Here is a tiny trained network, its code and every weight. The questions are about switching its units off for an input and a class, where a switched-off unit gives its printed mean instead of its output.

import numpy as np


def w(rows, s, z=0):
    codes = np.array(rows[::2]) - 128.0
    scale = np.full(codes.shape[1], s)
    scale[-1] = z or s
    return codes * scale


def f(y):
    return np.maximum(y, 0)


def log_softmax(a):
    a = a - a.max(-1, keepdims=True)
    return a - np.log(np.exp(a).sum(-1, keepdims=True))


def net(x, mask):
    res = np.array(x, float).reshape(1, 6) / 4 @ E
    y = f(res @ A[0][:, :-1].T + A[0][:, -1])
    res = res + np.where(mask, y, B[0][:, -1]) @ B[0][:, :-1]
    return log_softmax(res[-1] @ U[:, :-1].T + U[:, -1])


A, B = {}, {}
E = w([
[127,129,127,126,129,127,129,129,124,132,126,128],'x0',
[36,241,135,189,86,90,147,158,119,141,134,100],'x1',
[122,144,207,161,103,170,8,95,145,147,133,72],'x2',
[127,126,129,127,127,126,126,129,127,122,128,127],'x3',
[127,126,130,128,129,126,129,130,128,132,130,129],'x4',
[99,157,137,93,179,209,130,120,123,136,169,204],'x5',
],0.011)
A[0] = w([
[99,175,90,130,118,59,167,130,127,126,106,110,145],'N0',
[153,59,119,105,132,83,130,126,126,114,112,129,39],'N1',
[158,90,133,143,107,113,109,120,129,131,109,85,41],'N2',
[193,7,123,96,143,114,121,126,117,136,128,138,135],'N3',
[128,122,79,92,131,141,146,139,112,114,117,165,70],'N4',
[84,190,143,145,122,131,125,131,124,136,133,131,6],'N5',
[149,97,160,103,151,245,37,113,129,135,133,149,110],'N6',
[129,146,136,147,129,128,97,118,126,124,118,101,59],'N7',
[91,179,134,110,156,204,163,135,110,132,160,201,93],'N8',
[116,135,193,149,110,119,43,128,126,138,137,84,2],'N9',
[127,154,165,142,110,135,17,123,119,120,130,75,156],'N10',
[125,133,94,104,134,133,136,121,112,118,105,137,97],'N11',
],0.016,0.012)
B[0] = w([
[108,164,168,128,116,94,39,134,54,129,168,126,226],'N0',
[97,170,70,109,101,87,99,150,114,94,88,114,165],'N1',
[132,78,153,114,158,165,160,126,157,119,169,161,162],'N2',
[120,150,48,132,143,169,185,114,183,155,65,122,245],'N3',
[133,101,212,151,133,173,128,106,197,128,143,106,163],'N4',
[184,20,120,107,144,155,198,118,195,125,109,133,160],'N5',
[132,101,252,143,105,66,75,150,55,102,220,136,244],'N6',
[129,158,73,116,126,115,122,135,80,127,120,138,148],'N7',
[135,129,20,125,127,148,174,115,186,144,40,102,212],'N8',
[95,195,5,125,101,95,131,128,138,126,49,84,191],'N9',
[155,90,110,114,170,192,202,116,193,137,104,165,249],'N10',
[163,106,146,136,111,134,122,133,141,135,144,124,145],'N11',
],0.012,0.017)
U = w([
[90,253,43,132,69,129,114,134,137,147,62,90,255],'0',
[191,38,124,105,154,202,157,104,195,132,128,160,24],'1',
[131,157,215,156,51,82,33,159,40,101,237,145,95],'2',
],0.0077,0.0036)

Each question gives the input, the list of numbers given to net, and the class t.
The units are the neurons (one row each of A and B). Each row of codes is followed by its name. A weight is (code - 128) times the scale printed after its matrix; where a second scale follows, it is the last column's (A, B and U).
mask holds one flag per neuron, in row order. A switched-off neuron (its flag False) gives its mean, the last column of its row in B, instead of its output. The means were averaged over made-up inputs and are rounded, as every weight is.
A unit's drop is (log p(t) with every unit on - log p(t) with that unit switched off) / (log p(t) with every unit on - log p(t) with every unit switched off).
most important unit: the unit with the biggest drop
top k neurons: the k neurons with the biggest drops, biggest first
drop of u: that unit's drop, to one decimal
input [-6,5,-3,6,-5,0], class 2: most important unit -> N3
input [-6,4,0,3,8,-1], class 2: top 2 neurons -> N3, N8
input [5,-2,6,-5,1,-7], class 1: top 3 neurons -> N10, N2, N0
input [-1,-3,-7,7,-7,-3], class 0: top 2 neurons -> N1, N10
input [5,0,4,-7,-1,-5], class 1: top 2 neurons -> N10, N2
input [5,8,-4,-2,-2,0], class 2: top 2 neurons -> N0, N3
input [-2,1,8,2,6,2], class 1: top 2 neurons -> N10, N0
input [1,-2,-7,3,0,0], class 0: top 3 neurons -> N10, N1, N5
input [5,4,5,-1,-8,1], class 1: top 3 neurons -> N10, N5, N0
input [-6,-2,-6,-2,0,-3], class 0: top 3 neurons -> N10, N6, N1
input [-6,7,5,-2,8,5], class 1: top 2 neurons -> N5, N10
input [-5,8,6,-8,-8,8], class 1: top 2 neurons -> N5, N10
input [-6,6,3,5,-5,8], class 1: drop of N5 -> 0.4
input [0,6,-6,2,-6,-2], class 2: most important unit -> N0
input [-3,4,-8,-4,0,-2], class 2: drop of N6 -> 0.0
input [-4,-6,0,5,-4,-7], class 0: drop of N6 -> 0.1
